Rows near named flat spaces through zero (a row that begins with a name and a colon came from that space)
bip-sarod: [ 23  13  23   8   7  14  34 -38 -11 -31 -15 -32 -17  30  -3  29  -7  -4
   2  14  11  21  20  23]
zov-gisa: [ 12  16 -38 -25 -10 -16 -47 -40  -5 -53 -20 -31 -18   6  -8  -6 -10  -3
 -12  25 -25  20  45  45]
zov-gisa: [ 46  24  67 -25  20  27 -24  -4 -15 -37 -23 -60 -48  12  16  -6  36 -15
   1 -19  10  41  21  -2]
kud-rus: [-12  15 -40   1 -16   0 -17  10  11  13  -4   0   6   1 -25   9   4   7
 -27   4 -13  -8   6   8]
kud-rus: [ -2 -82  64  10  22 -68 -25 -33  -4   5  25  33  -8 -16  18 -20 -34  -5
  49 -29 -30 -26  -5 -31]
kud-rus: [ 35  38   9 -23   8  30 -16  24  -9 -25 -17 -40 -27  -5  17 -27  45  -6
  -1  -7  27  36   0   6]
zov-gisa: [ 33  39  10 -30   2  14 -46 -14   0 -56 -26 -50 -27   5  -4  11  26  -7
  -9   2  11  35  53  44]
tuz-tugi: [-25  -9 -67  -6 -25 -58 -99  21  39  16   8  28  18 -36 -46   1   6  18
 -22 -20 -31 -35  33  26]
tuz-tugi: [ -7  19   0  42 -10  24  53  13  16  45  -3  -6   7  30 -45  61   9  12
 -32 -10  12 -16  -8  -5]
pog-lel: [ 21   8  26  -3   5  11   7 -37 -15 -23 -19 -43 -32  31  -5  13  -6  -9
 -12   9 -19  21  17   3]
tuz-tugi: [ -1 -41 -36  29   3 -46  53 -54 -12 -24  15  31  17   3  13 -11 -49   8
  45  32   9  -9 -13  29]
pog-lel: [ 19 -26  82   6  21   1  17 -37 -18  -5  -5 -27 -34  28   9  13 -14 -14
  10 -13 -21   9   3 -29]
tuz-tugi: [-16  -4 -22 -18  -4 -12 -24   3   6 -17   8  28  25 -25  15 -10 -10   0
  15  11   7  -6  14  19]
kud-rus: [  2 -36  80 -37  32  12  -5  12 -33  -6  15  16 -11 -24  79 -70  -5 -25
  46 -10  -4  14 -38 -64]
pires-didaz: [-12   5   2 -26   0  25  12 -30 -24 -23  -8  -9  -2  16  25  -9 -29 -16
  -8  36 -27  15   5  -8]
zov-gisa: [ 27   0  58 -49  20  13 -67  25 -21 -10 -10 -38 -49 -16  40 -71  37 -21
   2 -29 -24  29 -14 -51]
kud-rus: [ -3 -10  46 -24  18  26  15  15 -21  -4   9  13   3 -14  54 -37  -1 -16
  27   2  11  12 -26 -36]
kud-rus: [  7  -3  24  31   8   0  58 -18   8 -14   7  16  22   8  -3  50 -11   8
  30   3  51  -4  14  34]
bip-sarod: [-19  -1  10 -11  -4   0 -39  30  15  24   7  16  11 -17  -8   5  10   0
 -13 -20 -12 -16   6 -18]
pires-didaz: [ -2 -17 -20  32   3  19 101 -16 -37  36   3  -6 -14  36  17 -38 -26  -3
  -4  29 -20   4 -81 -54]
tuz-tugi: [ 25   8  24  37   5 -10  28  -6  21  -8  -1  -7   3   8 -30  59  18  14
  16 -21  52  -2  26  43]
pires-didaz: [-15  -6  27 -25   9  37  28  -1 -30   3   3   4   0   6  47 -34 -19 -20
   4  22 -19  11 -31 -46]
pog-lel: [-78 -18 -41 -29 -25   2 -33   0   5  32  15  55  47 -11   1   3 -55  -7
 -34  32 -69 -38   6 -29]
pog-lel: [-39 -38  37  -4   4  -4   0   7   1  36  22  44  24 -10  16   2 -29  -7
   7  -7 -27 -30 -16 -47]
pog-lel: [-19 -30  15   3   5 -22 -20  33  14  32  23  43  21 -31   9 -14   3   4
  19 -27   5 -27 -19 -26]
pires-didaz: [ 11   5   0  35  -9 -26  -9 -20  29   3  -7 -15  -4  18 -61  70   5  16
 -17 -20   4 -15  44  41]
kud-rus: [-15   6 -19 -17  -8  12 -17  13  -5  13  -2   1   0  -3   5 -21  -1  -5
 -20   7 -25  -1 -12 -21]
zov-gisa: [-13 -11   9  17   0 -20   1  15  28   5  18  43  38 -23 -10  40   0  13
  25 -16  40 -24  20  28]
bip-sarod: [  9  63 -77 -66 -21  19 -99  20   2 -54 -30 -40 -14 -22   3 -43  36  -5
 -37  23 -13  36  43  45]
pires-didaz: [  1  20 102  -5  15  55  24  13   6   5  -4 -10   5  16   4  69  14 -12
  -3 -21  29   5  28 -13]
bip-sarod: [-23 -25  72 -18   8  -1 -51  26  14  33  13  21   6 -17   2  14   3  -9
  -4 -39 -26 -24  12 -46]
zov-gisa: [ 11   8 -28  15  -6  30  72 -49 -43   8 -23 -55 -44  63  -5 -22 -27 -10
 -39  42 -54  24 -44 -35]
tuz-tugi: [-19 -36 -48 -21   0 -45 -15 -32 -11 -44  18  50  32 -34  43 -48 -46  -2
  49  38  -1  -5   4  31]
bip-sarod: [  14  -25  -32  -31    9  -30  -30  -15  -31  -35    2    0  -21  -24
   51 -100  -10  -10   33   19  -21   21  -29  -11]
tuz-tugi: [ -3  20  -1  -5  -5 -11 -45  27  39 -18   5  24  33 -33 -18  46  24  13
  11 -20  49 -11  54  56]
zov-gisa: [-23  35 -64  10 -22  31  32  24   9  25  -4   8  25   8 -22  18   3  10
 -35  22   8  -7 -13   9]
zov-gisa: [  8  36   0 -22  -2  43 -10  34  -9   8 -14 -30 -19   3   8 -23  33  -8
 -27  -3  -2  21 -16 -24]
bip-sarod: [ 25 -18  13  -4   2 -45 -70 -28   4 -13 -12 -37 -44   6 -29  -7   7   0
 -11 -25 -44   2  30   4]
pog-lel: [ 40  16 -25  15   3 -16   6  -5   3 -30 -10 -25 -17  -2  -8  -8  27  11
  18  -4  40  20   5  43]
pires-didaz: [ -3   3  13   0  -4  -2 -13 -20   8  -9  -6  -9  -1  12 -19  37  -9  -1
 -12   0 -12  -4  33  15]
kud-rus: [-14   5 -10 -29  -3  14 -32  28  -6  13   1   4  -1 -15  18 -39   8  -8
 -14   0 -23   2 -17 -31]
pog-lel: [  5 -22  13   5   5 -21   2 -34  -7 -13   0  -4 -10   9   1   2 -21  -3
  11   4 -16  -1   9   3]
pires-didaz: [-11 -22 -20  10 -16 -56 -63 -39  24  -2  -3  -1  -5   6 -55  40 -23  10
 -23 -10 -50 -26  53  29]
bip-sarod: [ 22 -55 -33  35   4 -78  -3 -32  -8  10  10   0 -30  -1 -13 -52 -15  12
  24 -12 -29 -12 -36 -10]
bip-sarod: [ 32   2 -16  45  -9 -37   1 -40  15  -2 -18 -45 -34  36 -69  49   6  17
 -23 -15 -12  -3  29  37]
pires-didaz: [ 17  12 -17  21   3  10  43  19  -3   8   1  -4  -1   1   3 -12  20   8
  10  -2  37   8 -31   3]
tuz-tugi: [ 17  11  17  -3  -5   2 -57  23   6  37 -18 -51 -50  15 -39  -9  39  -1
 -51 -40 -49   2  -5 -42]
pog-lel: [  1 -18  26 -23  -1 -28 -87  -8   6   4  -7 -21 -31  -3 -18 -10   4  -7
 -23 -27 -60  -6  27 -22]
[-11   9  60 -44  12  35 -31  21  -3 -15   2   9  11 -19  39  -1   7 -18
  10  -6   8  10  20 -16] : pires-didaz
[ -5 -35  37  58  10 -26  88 -45  15  -7  22  44  41  14 -12  84 -43  14
  49   5  53 -26  20  44] : kud-rus
[ 16  38 -15 -13  -3  18  -3  -6   5 -44 -14 -18   5   0   0  22  13   1
   1  16  35  22  37  52] : pires-didaz
[ 18 -47 -12  47  16 -57  66 -31  -2 -23  26  44  23 -16  20 -10 -25  16
  78   7  60 -10 -22  39] : pog-lel
[-20  40 -26  -5 -15  37   5  37  18  14  -2  11  30  -5 -15  33  17   6
 -26   6  23  -5  11  15] : bip-sarod
[ 28 -25  -2  -7   2 -64 -82 -39   5 -31 -11 -31 -42  -3 -24 -18   2   2
   2 -20 -41   4  38  22] : pog-lel
[ 12  -5   9 -28   9  -2 -22 -16 -19 -32  -5 -13 -17  -6  31 -39  -4 -12
  14  11 -12  20   3  -3] : bip-sarod
[  5  20 -56  37 -17  -8  28   1  17  14  -6  -7   6  15 -46  33   9  20
 -21   4  16  -8   1  33] : bip-sarod
[ -1  19  28 -30   5  24 -22   6   1 -27  -5  -3   8  -9  18  12   8  -9
   4   3  15  13  30  14] : pires-didaz
[ 53 -33  97   5  29 -44 -71  16   9   8   0 -36 -60 -15  -9 -21  51  -1
  23 -81  -2   4   5 -31] : pog-lel
[ 11  11   9   2  -5  -3 -42  20  15  21 -10 -26 -23   4 -34  11  30   4
 -30 -31 -17  -3  10 -11] : tuz-tugi
[ -8 -26  24   9   0 -36 -48  15  24  29  12  18   2 -16 -26  16   7   7
  -1 -40 -15 -28  13 -13] : pires-didaz
[-12  -7  -6  -2   4  11  43 -15 -15 -14   8  22  21   0  30  -8 -26  -5
  22  29  13   3 -13   3] : tuz-tugi
[ 14  -2 -14 -10   6  -2  12 -20 -20 -29  -5 -10 -11   1  25 -34  -8  -6
  17  21   2  19  -9   8] : bip-sarod
[ -3  -1 -47 -19  -3  -2   1  -3 -20 -15   0   5   0 -11  31 -59 -11  -5
   8  28 -11  12 -27  -5] : pires-didaz
[  7   4 -56  -2  -3  -6  14   6 -14  -9   1   3  -1 -11  19 -54   3   3
  11  20   9  11 -34   4] : pires-didaz
[ 16  -8  24 -17   1 -20 -61 -30  -4 -15 -16 -40 -42  14 -18  -2   0  -8
 -21 -14 -51   8  32  -6] : pog-lel
[ -5  21 -36   4 -14   3 -10  11  13   6  -6  -4   7   1 -25  16  10   8
 -22   2   2  -4  11  18] : kud-rus
[-21  -7  33 -46  11  37  -1   8 -29  -6   5  12   5 -10  61 -47 -17 -24
   9  20 -22  13 -23 -48] : pires-didaz
[-14  38 -31  -3 -10  44  28  42   5  16  -1  10  25  -5   4   5  18   3
 -16  12  30   3 -17   1] : pog-lel
[  0 -23  19 -16   7 -46 -67  -2  22 -30  13  29  17 -39   6   5   0   4
  37 -21  16 -12  45  35] : zov-gisa
[ 26  33  29 -13  14  35  11  37   1 -25  -3  -8   4 -19  29  -5  42  -2
  26 -11  69  26   1  18] : kud-rus
[ -5  14 -17  27  -7  21  58  -5   0  16  -3  -2  10  24 -17  32  -8   6
 -14  15  12  -3 -12   5] : zov-gisa
[  8  12  25 -20   5  19 -21  14  -5  -2  -7 -19 -16  -1  10 -12  18  -9
  -8 -10  -5  13   1 -17] : tuz-tugi
[ 19 -36 -19  14  10 -69  -3 -46   6 -59  14  30  17 -25  14  -5 -25  11
  68  10  39  -2  30  70] : tuz-tugi
[ 16  52 -28 -46 -10  21 -72  13   5 -45 -26 -40 -16 -11  -3 -10  34  -5
 -26   7   1  31  46  38] : zov-gisa
[   1  -71  -37   33    6 -100    0  -39    9  -21   32   61   26  -35
    8  -26  -40   18   73    1   19  -29   -4   41] : pog-lel
[-32 -28 -46   7  -5  -3  61 -31 -25   4  14  37  26   8  30 -30 -57  -4
  14  50 -21 -10 -40 -15] : tuz-tugi

Rows near named flat spaces through zero (a row that begins with a name and a colon came from that space)
fam-lat: [  1  -6  14  10  -8  37 -29   6  -8   1  20  14 -43   4  12 -24   3  25
   1   9 -13  10 -25  -7]
saf-gedo: [ 14 -10   2  12  -1  23   1  13   9 -21  12  -2  -7   6  -4  13  11  -7
 -15  -2   3 -37  -7  -9]
veze-lop: [  1 -44 -16  40 -17  24 -44 -43   7 -71 -56  19 -25   5  25 -41  21 -24
  25  14  36 -23  -1 -62]
veze-lop: [ 16  44 -14 -41  36  11  30  62   0  14  73 -20  25 -39   7  48  28  13
 -39 -15  -2 -22 -62  29]
gal-feka: [-28  14  24 -18  18 -31   3   0 -21  -4  -9 -12  29 -19  11  10  10   6
  34 -18  45  45 -60 -16]
dosud-pozap: [ -3  72 -28 -20  -9 -23  -5   8 -21  -2  14 -42  20 -15  -9   4  -7   2
   4  -9 -20  13  10  -5]
tuli-moz: [ -7 -24  66   0  -6  -3 -22  -1 -26 -12 -13   0   1   7 -19   0 -16   4
  23  -4   5  41 -23  -3]
saf-gedo: [ -3 -22  28  -6  14  32 -18 -34  24  -8  10  19  19 -14   3 -10  42 -13
 -11 -17  25 -24 -56 -10]
tuli-moz: [  8 -62 -17   1  -6   6  10 -23  12  27   1  29  26  -2  44 -34   3 -28
 -33   5   9 -22  63  12]
saf-gedo: [ -3 -62  95  11   8  24  32 -12  37  38  22  25  23  40 -44  37   8 -13
 -28 -30  14 -44 -16  29]
fam-lat: [-26  25  -9   8 -15  -2   7 -23   6  37  19  -6  13  16  16 -16   7   6
   1 -19  10 -11  16 -14]
fam-lat: [ -2  20   6   9   3 -16  29  36  -2   3   2 -17 -37  22 -23  27 -22  14
   9   0  -6   5   1   3]
fam-lat: [  1 -47  23  25 -29  18 -44   9 -48 -31 -10  13  22   4  32  -7 -10  12
  20  16  12  21   9 -22]
gal-feka: [ -8  29  14 -26  19 -24  17  -6   9   8   3 -19  19 -13 -22  13   7 -11
   1 -20   8   9 -27   8]
fam-lat: [ 16 -20  29   3  -1  10  -8   4   0 -32  -7  -7  -6   3 -20   6  -1 -20
  -7  -4   0 -15  -5  -7]
dosud-pozap: [ -3  10 -46  -5   5 -51  62  59 -21  -2  10 -43 -61  -1  62 -31 -28 -26
 -10  -5  40  14  53 -34]
saf-gedo: [-13  23 -11  -6  16 -35  32   8   7  -2 -15 -18 -16   0  -5   9  -4  -7
  15  -9  23  11 -11 -11]
tuli-moz: [ 18 -31   2  -6  17   2 -42 -26   4 -51 -65  32   3 -26 -27   6   5   0
  29  33 -13  31 -37  14]
gal-feka: [-12 -21  10  -8  14 -19  13  17 -19 -12  -1  -5  13 -17  39  -2   8 -10
  10 -10  52  20 -28 -21]
dosud-pozap: [  3  53   7   8  -7  14 -38 -18   7 -40 -20 -15 -17   5 -62  19   5  15
  27   3 -32  -3 -41 -12]
veze-lop: [ 21  30  18 -43 -10 -16 -22  14 -41  -7  22 -39  45 -31 -14  -5 -20 -18
 -20  -8 -37  30  24  21]
tuli-moz: [  4 -23 -20  -1  10 -20  24  -9  17   0 -23   7  11  -2   7   1   0 -23
  -7   3  14 -13  28   5]
fam-lat: [-23 -29  25  13 -19 -44  34 -13 -13  38 -15  -2  98  31  -5  42 -21 -11
   7 -19  25  -6  64  15]
gal-feka: [  4  61 -42  -9 -28  13 -28   8 -29  17  43 -21  54 -13  11   7   0  23
 -14   2 -43  -9  30  10]
fam-lat: [-10  11 -28 -23  26 -18  31   2  19  64  10  26  12 -13   5  15   0  27
  -5  10 -15  24  -6  51]
dosud-pozap: [ -1   8  -7  -3   6  23   6  26  -2  32  43  12  -5  -3  18  10   9  31
 -14   3 -10  -3 -22  18]
veze-lop: [ -8  -9 -17  21 -18  31  10  58 -32  43  68  13   2  13  63  12  -3  50
 -16   8   4  -9  10   3]
gal-feka: [  -4   30 -106   20    9    6   22   11   27   34    1   36   28   -1
   18   51   18   52    4   34  -20  -34   10   32]
veze-lop: [  5  42  -4  20  -2  17  -2   4  21 -14   1  -2  43  20 -68  85  15  28
  10  -1 -26 -51 -33  16]
dosud-pozap: [ -9  87 -51 -24 -10 -33 -15 -19 -13  10  -8 -31  34 -20 -18  -1  -8  11
  16   1 -37  27  21   8]
veze-lop: [  9   7  17  -9   3 -16   5  26 -19 -39  -2 -34 -12  -8  -4   2  -8 -23
   1 -10  16   6  -8 -22]
dosud-pozap: [  3   2  -7 -38  11 -24 -18 -27 -12 -16 -18 -10  36 -44  16 -32   9 -32
  -1  -6  10  32  -3  -2]
fam-lat: [ -2 -41  45  -4  -8  -2 -24 -60  15  31 -38  36  30  13 -42 -10 -16  -3
   8   8 -33  27  27  41]
gal-feka: [  2  16   1  -2 -26  21 -33  19 -45  -8  44 -19  44 -14  35  -6   6  10
 -10  -8  -2  -2   3 -17]
gal-feka: [-30  34  28  14 -28   1  -9 -38  -2  29  18 -13  95  26 -28  38  14  10
  10 -34   5 -30   3  -5]
fam-lat: [  1  55 -10  -7  15  -4  52  18  35  -8  43 -53 -19   6 -12  12  26 -38
 -35 -46  28 -72 -16 -32]
veze-lop: [ 27  41 -44 -14 -14 -24  -4  44 -38 -43   1 -51 -25 -19   9 -14 -31 -18
  -9  13 -27  13  51 -14]
tuli-moz: [  5  -9   1  -3  -5   0  12  -3   6   9  12  -6   9   4   6  -9  -1 -20
 -22 -10   1 -21  30   1]
saf-gedo: [ -6  -8  11   2   3 -11 -14  10 -26 -24 -19   3  38 -10   2  30   1  14
  29   6  19  24 -31  -4]
saf-gedo: [ 17 -13  -6   4   5  -1   4  39 -17 -33  -3  -6   5  -7   3  31  -5   1
   1  12   6  -5  -6  -1]
veze-lop: [ 29  24 -29 -55   7  15 -38  20 -39 -23  46 -23  38 -74  51 -36  20 -18
 -37   0 -13  18 -16   2]
veze-lop: [ 11   8 -36  41 -19 -15  13  32  -7 -57 -36 -28 -63  31  -6   6 -27 -10
  19  17   6 -22  45 -43]
gal-feka: [-21  37  48   3 -11 -20   2  44 -47 -12  18 -44 -35  16  -6   7 -26  20
  32 -19  17  46 -32 -32]
veze-lop: [-16  49 -49  29  -7   3  14  32  -2  18  14   2 -12  22   0  44  -2  57
  23  15 -12 -10 -10   1]
dosud-pozap: [ -4  33 -38  12  11  27   5  33  12  26  28  20 -69   6   8   7   4  57
   6  23 -25   4 -37  12]
saf-gedo: [ 11  35 -15  16 -14  46  -7 -25  42  -4  33 -11  -8  17 -27  -3  30 -14
 -35 -19 -22 -84   5 -15]
dosud-pozap: [-18  -4  22  -9  21 -32  32  -1   7   9 -11  -5  27   0  -8  26   6  -9
  13 -19  38   9 -27   1]
fam-lat: [ -1  -5 -24 -17  11 -34  -6 -35   9  25 -56  30  17 -12 -24  -1 -21  11
  24  30 -35  52  25  48]
veze-lop: [-24   5  12  53 -44  12  -2  57 -56  16  34  -7   1  49  29  35 -29  61
  28   6   7   7  21 -23]
tuli-moz: [  7  -3  49  -5   0  34 -41   2 -14 -20  13   6 -11  -9 -19  -1   8  16
   6   0 -14  18 -57   0]
gal-feka: [ 22 -39 -88   2  22  11  18  31   9  -5   0  37 -11 -31  70  -4  16   5
 -22  38  12 -19  17  12]
dosud-pozap: [-23  -6   8  21 -22 -25   1 -43   4  11 -36  -1  18  29 -10 -13 -14 -12
  23  -9  12   4  44 -16]
gal-feka: [  3  -3 -23 -29  -7 -25  -9  42 -70 -21  26 -35  26 -47  89 -42  -9 -20
  -8  -4  36  45  22 -31]
saf-gedo: [ -3 -10  51 -14  18  14  43  10  33  61  50   5 -36  20 -18  -3   1  -2
 -37 -26  -5 -16 -14  30]
dosud-pozap: [-62  24  -5  19 -33 -44 -19 -95   0  35 -55  -2   7  28  14 -70 -12  -4
  57 -17  27  49  44 -44]
tuli-moz: [  5 -17 -24  -2   3 -32 -12  -8 -12 -18 -61  15  -5 -11  -6  -3 -25   4
  32  34 -13  49  24  14]
gal-feka: [  9   2   2  13  -6  17   3  -3  20   7   5   5 -16  20 -26  10  -3   3
 -11   3 -24 -28  14  11]
fam-lat: [-10   9 -27 -16   7  -8  -4 -20   0   7   4   1  39 -26  33 -15  22  -9
  -3  -8  21   1  -7  -8]
dosud-pozap: [ -9   4   3  11  11 -21  32   5  18   7 -20   3   6  20 -31  45  -5   8
  16  -2   9  -9  -7  11]
saf-gedo: [  0 -48  46  -2  23  -3  14  43 -20 -15   2  12   3  -7  13  33   1   9
  11   1  39  23 -54   3]
tuli-moz: [ -3  82 -18   8 -20   2  -5   4   0  -8  21 -43  -4  15 -36  17  -1  10
   3 -15 -28 -28   4 -18]
tuli-moz: [ 43   3  -5 -29  -8  -2 -15   5  -8 -23  -1 -24  -8 -20 -23 -24 -23 -38
 -36   9 -52  -1  57  22]
tuli-moz: [ 13   5 -14  -1  -3  17 -25  10  -8  -3  -1  13 -37  -7  -3 -13 -11  24
   4  26 -37  23  -3  15]
tuli-moz: [ 17  22 -15  -5   2   0  11  -8  24 -18   1 -21   6   0 -28  10   8 -29
 -23 -11 -12 -45  17  -2]
saf-gedo: [ -4 -19 -11  25  -1 -37  19   9  -7 -48 -55 -11   9  14  -5  30 -12 -18
  32   5  39  -4  15 -29]
saf-gedo: [  0   3 -30  25 -12  21 -34  10 -21 -56 -11  -3 -19  -8  35 -12  15   9
  22  13  23  -7 -24 -50]
[  2 -19 -30  27 -21 -17   7  47 -46 -30  -8 -12  35   7  41  31 -17   7
  15  14  26  -3  39 -23] : fam-lat
[ 23 -37  40 -27  40  16  40  23  35  11  34   8  -8 -13 -13  20  20 -27
 -48 -18  12 -34 -38  30] : saf-gedo
[  6   7   1   3   4 -21  48   3  30  20  -2 -13  11  26 -40  36 -12 -19
 -19 -13  -9 -40  40  22] : fam-lat
[  2   2 -47 -16  43  51   4  30  22  18  58  39 -18 -45  64   2  60  38
 -24  10  23 -20 -97   8] : tuli-moz
[  5  38 -66 -23 -24  12 -57 -10 -45   7  25  -2  54 -47  58 -40   7  19
  -7  19 -33  29  28   2] : tuli-moz
[ 21  21  -6 -39  -5  -2 -32  -5 -25 -11  11 -22   3 -38   7 -45  -9 -21
 -20   2 -34  31  20   8] : gal-feka
[  9  23 -22  -7   2  21  -3  -4  14  -3  28  -8  17 -13   6   0  26  -9
 -25 -11  -3 -40  -9  -5] : tuli-moz
[-11  18  14  17 -18  -2  11  -7   7  25   7  -7   5  34 -30  17 -14  10
   2 -10 -17 -15  26   6] : saf-gedo
[ 17  18 -13  -6  10  -5   0  15   2 -48 -13 -23 -30 -14 -12   0   3 -20
   0   1   3  -9 -16 -19] : fam-lat
[-21  86 -12   2   2 -40  50  11  16 -16  11 -74 -31  20 -24   9   3 -30
   5 -47  34 -35  -4 -53] : fam-lat
[  7  27  44  11 -24  -7  14  47 -34 -46  34 -73  -4  22 -14  18 -15 -32
 -12 -38  22 -33  13 -49] : dosud-pozap
[ -1  61   6   7 -39 -11   6  10 -17  13  28 -55 -10  33 -31  -5 -33  -7
 -12 -21 -38 -16  66 -11] : tuli-moz
[  6  27 -15  -8  11  36 -41  21 -21 -45  27  -4  14 -40  25  12  40  23
   8   3  14  -2 -87 -24] : saf-gedo
[ -5  -5  -7 -15  16   0  25 -43  51  28   2   5 -50  -1  10 -62  16 -38
 -28 -18  11 -19  13  -7] : saf-gedo
[  1 -32  33 -16  26   4 -25 -15   2 -28 -32  22 -35 -25  -2 -24  10  -3
  22  10  16  46 -65  -3] : gal-feka
[  3 -25   9  24 -26  45 -24 -10   1  28  26  29   8  23   7  -6   0  23
 -16  10 -28 -23  26  14] : dosud-pozap
[-20 -19  -6  35   4  13  -3  13  -3  -5 -15  32 -16  17  16  28   9  45
  38  18  26   8 -44 -13] : gal-feka
[ -4  11   1   8  -6   7  -8  27 -25 -18  17 -13   4  -2  17  12   4  14
   9  -3  15   1 -22 -20] : veze-lop
[ 28  -3  -9  12 -15  49 -21   4  11 -18  29   2   2   4  -8   5  14  -5
 -34   4 -29 -58  13   1] : saf-gedo
[ 11  23 -24 -22  16 -19  13  16   0  -7   0 -14   9 -22  -6  14  -1  -7
  -7   3  -8   5  -3  14] : saf-gedo
[-13 -26  51 -15   6 -29  31   1  -3  39   1  -3 -16  14  -3 -19 -26 -14
  -3 -16  11  37  19  15] : veze-lop
[  6  -1  19 -20  13 -23  26  -7  17   2  -7 -18 -12  -1 -21 -10  -7 -36
 -15 -17   4  -2  13   5] : gal-feka
[-44  16  17  11  30 -41  25 -67  59  18 -77  23 -35  27 -61  11   7   9
  61  -7  26  27 -53  -2] : veze-lop
[ -4 -17  18 -25  -1  -2 -23 -30 -10  37  -1  24  37 -17   3 -21  -6   8
  -2   6 -23  42   8  36] : saf-gedo
[ -2 -21   7  30 -43  24 -29 -44  -2 -18   0  -7  41  23  13 -27  10 -32
 -13 -17  12 -53  55 -40] : fam-lat
[ 12 -36  12  -9   2  23 -32  -5 -14 -10   3  23  22 -23  20 -12  11   2
  -7  12  -3  12 -16  10] : saf-gedo
[ -4  50 -23   7   3  24  18  24  20  16  47 -17 -68  11   7 -12  12  17
 -17 -11  -6 -30 -22 -17] : fam-lat
